Below are the code and all the weights of a small trained network. Each question names an input and a class and asks about switching units off, where a switched-off unit gives its printed mean instead of its output.

import numpy as np


def w(rows, s, z=0):
    codes = np.array(rows[::2]) - 128.0
    scale = np.full(codes.shape[1], s)
    scale[-1] = z or s
    return codes * scale


def norm(h):
    return h / np.sqrt((h * h).mean(-1, keepdims=True) + 1e-5)


def f(y):
    return np.maximum(y, 0)


def log_softmax(a):
    a = a - a.max(-1, keepdims=True)
    return a - np.log(np.exp(a).sum(-1, keepdims=True))


def net(x, mask):
    res = np.array(x, float).reshape(1, 6) / 4 @ E
    u = 0
    for l in range(3):
        y = f(norm(res) @ A[l][:, :-1].T + A[l][:, -1])
        res = res + np.where(mask[u : u + 10], y, B[l][:, -1]) @ B[l][:, :-1]
        u += 10
    return log_softmax(norm(res)[-1] @ U[:, :-1].T + U[:, -1])


A, B = {}, {}
E = w([
[123,194,64,153,70,122,164,70,165,132,107,28],'x0',
[99,169,121,127,95,133,180,87,97,192,152,191],'x1',
[72,108,28,88,149,2,152,124,165,116,76,186],'x2',
[151,107,169,179,43,28,112,95,14,80,140,155],'x3',
[215,179,101,202,152,89,93,109,160,160,108,185],'x4',
[72,101,199,164,51,72,116,184,246,178,163,126],'x5',
],0.0082)
A[0] = w([
[187,201,110,189,187,77,109,161,149,151,91,202,54],'L0N1',
[136,71,137,178,127,146,106,191,75,138,100,189,51],'L0N2',
[121,87,149,98,196,115,149,194,115,138,129,222,3],'L0N3',
[201,48,128,158,170,97,1,205,175,18,33,23,48],'L0N4',
[78,179,119,144,149,122,199,151,74,206,193,203,26],'L0N5',
[168,166,160,196,143,168,69,117,152,152,74,140,83],'L0N6',
[154,194,127,142,82,135,77,134,135,152,102,53,186],'L0N7',
[94,151,144,101,253,164,135,75,178,182,128,135,106],'L0N8',
[61,115,77,100,128,77,205,117,152,136,127,180,130],'L0N9',
[34,78,155,32,110,141,190,129,69,161,99,111,128],'L0N10',
],0.0078,0.0053)
B[0] = w([
[95,124,91,158,178,106,145,188,121,94,229,109,212],'L0N1',
[94,121,128,186,113,141,45,116,119,79,119,117,173],'L0N2',
[122,98,78,137,95,200,51,107,229,47,89,139,184],'L0N3',
[23,206,142,51,100,144,174,91,77,182,164,254,253],'L0N4',
[81,187,102,144,95,178,52,71,142,173,146,144,179],'L0N5',
[151,74,112,110,139,127,183,129,133,131,200,97,192],'L0N6',
[107,79,156,170,154,150,166,53,122,107,123,115,239],'L0N7',
[168,154,128,106,66,120,118,200,125,102,88,104,229],'L0N8',
[129,111,161,107,177,120,91,88,96,201,126,64,248],'L0N9',
[145,159,93,156,159,104,147,154,138,81,205,157,245],'L0N10',
],0.0099,0.0058)
A[1] = w([
[114,101,140,164,62,77,70,153,72,94,65,85,102],'L1N1',
[147,231,116,151,75,135,135,96,147,176,116,177,13],'L1N2',
[139,159,192,166,117,213,116,147,72,177,151,81,184],'L1N3',
[119,122,123,131,103,126,164,56,162,116,81,103,19],'L1N4',
[156,89,114,135,174,183,193,234,177,210,46,114,6],'L1N5',
[101,102,235,179,96,77,142,161,254,162,141,155,72],'L1N6',
[171,158,48,176,93,151,80,93,154,195,202,149,73],'L1N7',
[210,167,76,131,218,171,144,126,28,53,50,173,46],'L1N8',
[123,175,77,113,199,208,164,183,217,194,104,145,2],'L1N9',
[155,34,195,115,152,194,89,161,126,115,125,188,132],'L1N10',
],0.0083,0.0036)
B[1] = w([
[170,142,130,151,104,98,148,142,124,101,106,215,163],'L1N1',
[68,175,98,109,141,150,97,128,108,109,117,211,167],'L1N2',
[171,118,115,69,107,96,95,72,198,196,155,131,253],'L1N3',
[87,155,138,177,125,187,75,132,161,113,64,155,162],'L1N4',
[169,172,189,78,105,80,145,109,50,33,96,87,170],'L1N5',
[107,126,61,161,128,162,129,246,2,215,65,90,240],'L1N6',
[146,173,123,101,183,160,208,110,128,148,140,206,227],'L1N7',
[77,85,87,184,77,133,111,223,66,218,96,91,210],'L1N8',
[169,206,198,84,100,86,149,180,107,43,79,109,241],'L1N9',
[129,108,98,195,130,183,105,63,213,120,121,121,216],'L1N10',
],0.0095,0.006)
A[2] = w([
[225,96,123,158,94,192,136,118,138,142,172,104,44],'L2N1',
[112,85,70,70,195,2,61,113,124,115,45,128,73],'L2N2',
[79,223,126,133,137,87,143,54,150,141,67,95,135],'L2N3',
[86,172,103,212,119,130,227,72,145,84,88,73,70],'L2N4',
[185,101,147,197,76,40,149,75,51,106,126,220,96],'L2N5',
[85,106,132,122,130,135,133,167,120,59,236,71,3],'L2N6',
[150,149,70,105,120,158,122,71,72,151,108,143,45],'L2N7',
[99,155,79,118,187,74,150,136,157,127,101,145,19],'L2N8',
[123,170,170,103,137,181,122,130,110,167,214,117,79],'L2N9',
[176,107,104,220,107,97,151,172,162,137,159,145,4],'L2N10',
],0.0098,0.0033)
B[2] = w([
[120,65,188,178,138,67,147,90,140,124,110,101,198],'L2N1',
[175,89,204,166,104,154,151,5,188,188,143,75,208],'L2N2',
[131,105,155,104,99,173,83,137,127,82,136,182,253],'L2N3',
[82,116,76,192,179,133,45,198,193,71,183,183,212],'L2N4',
[161,195,166,26,108,141,155,186,166,28,118,85,245],'L2N5',
[195,153,57,165,243,75,218,155,137,129,177,176,172],'L2N6',
[63,124,129,125,134,130,133,158,162,155,88,116,206],'L2N7',
[184,28,191,129,123,101,153,67,64,149,166,140,190],'L2N8',
[146,122,89,94,152,58,127,70,110,137,90,180,230],'L2N9',
[155,115,97,135,167,143,155,154,100,101,108,100,170],'L2N10',
],0.011,0.0068)
U = w([
[83,179,116,47,105,149,132,96,87,159,134,204,254],'0',
[201,195,163,59,85,109,146,195,111,20,77,52,111],'1',
[205,37,199,138,112,101,122,29,143,202,140,60,107],'2',
[72,76,34,185,90,126,140,238,10,210,42,59,167],'3',
[103,78,80,208,152,194,22,149,209,27,144,164,25],'4',
[214,121,53,141,246,67,238,182,104,104,218,132,9],'5',
],0.014,0.0056)

Each question gives the input, the list of numbers given to net, and the class t.
The units are the neurons (one row each of A and B). Each row of codes is followed by its name. A weight is (code - 128) times the scale printed after its matrix; where a second scale follows, it is the last column's (A, B and U).
mask holds one flag per neuron, layer by layer. A switched-off neuron (its flag False) gives its mean, the last column of its row in B, instead of its output. The means were averaged over made-up inputs and are rounded, as every weight is.
A unit's drop is (log p(t) with every unit on - log p(t) with that unit switched off) / (log p(t) with every unit on - log p(t) with every unit switched off).
The circuit of an input: a set's keep is (log p(t) with only the set's units on - log p(t) with every unit switched off) / (log p(t) with every unit on - log p(t) with every unit switched off). Starting from the 12 units with the biggest drops (on a tie, the unit counted first), units are removed one at a time, each time the one whose removal leaves the highest keep (on an exact tie, the one counted first), for as long as the keep stays at least 0.8.
units of the circuit, in order: the units of the circuit, biggest drop first
most important unit: the unit with the biggest drop
k most important neurons: the k neurons with the biggest drops, biggest first
top k neurons in layer l: the k neurons of layer l with the biggest drops, biggest first
input [3,2,-2,-5,8,0], class 5: most important unit : L0N1
input [6,4,5,0,1,5], class 4: top 2 neurons in layer 0 : [L0N4 L0N7]
input [8,7,-7,1,1,-4], class 4: top 3 neurons in layer 0 : [L0N7 L0N4 L0N9]
input [8,4,3,7,6,-7], class 4: 2 most important neurons : [L2N4 L1N6]
input [-7,-2,-7,3,-8,-1], class 5: 2 most important neurons : [L0N10 L2N6]
input [1,0,-8,-7,-3,6], class 2: 3 most important neurons : [L1N3 L2N5 L0N7]
input [3,-5,-6,-5,-7,-3], class 5: 2 most important neurons : [L2N6 L0N10]
input [-4,-7,-7,-1,3,-5], class 0: 2 most important neurons : [L0N4 L2N2]
input [-4,-1,-8,-2,-3,-7], class 2: 3 most important neurons : [L1N3 L1N6 L2N1]
input [1,-4,-6,4,-5,5], class 2: top 2 neurons in layer 1 : [L1N3 L1N8]
input [-6,5,-3,8,-5,-5], class 1: 2 most important neurons : [L2N5 L0N4]
input [6,-4,-2,-3,-4,5], class 4: 3 most important neurons : [L0N7 L2N4 L1N8]
input [8,-1,4,-1,3,-7], class 4: top 2 neurons in layer 0 : [L0N7 L0N8]
input [5,4,2,-3,-8,3], class 5: top neuron in layer 0 : [L0N10]
input [-3,1,-7,-6,-5,4], class 2: 4 most important neurons : [L1N3 L1N10 L2N5 L2N1]
input [0,6,-2,7,8,-1], class 5: 3 most important neurons : [L0N1 L1N7 L0N4]
input [-5,-3,-4,5,5,-4], class 1: top 3 neurons in layer 2 : [L2N5 L2N4 L2N6]
input [8,-1,1,-5,7,-2], class 4: 2 most important neurons : [L2N4 L0N7]
input [3,1,8,7,-8,-5], class 2: 3 most important neurons : [L2N2 L0N9 L0N1]
input [8,1,4,7,7,2], class 4: units of the circuit, in order : [L2N4]
input [-5,-1,7,6,0,-7], class 2: top 2 neurons in layer 2 : [L2N2 L2N4]
input [3,4,4,-5,8,3], class 5: top 2 neurons in layer 0 : [L0N1 L0N4]
input [6,-4,-1,2,8,0], class 5: top 2 neurons in layer 0 : [L0N1 L0N6]
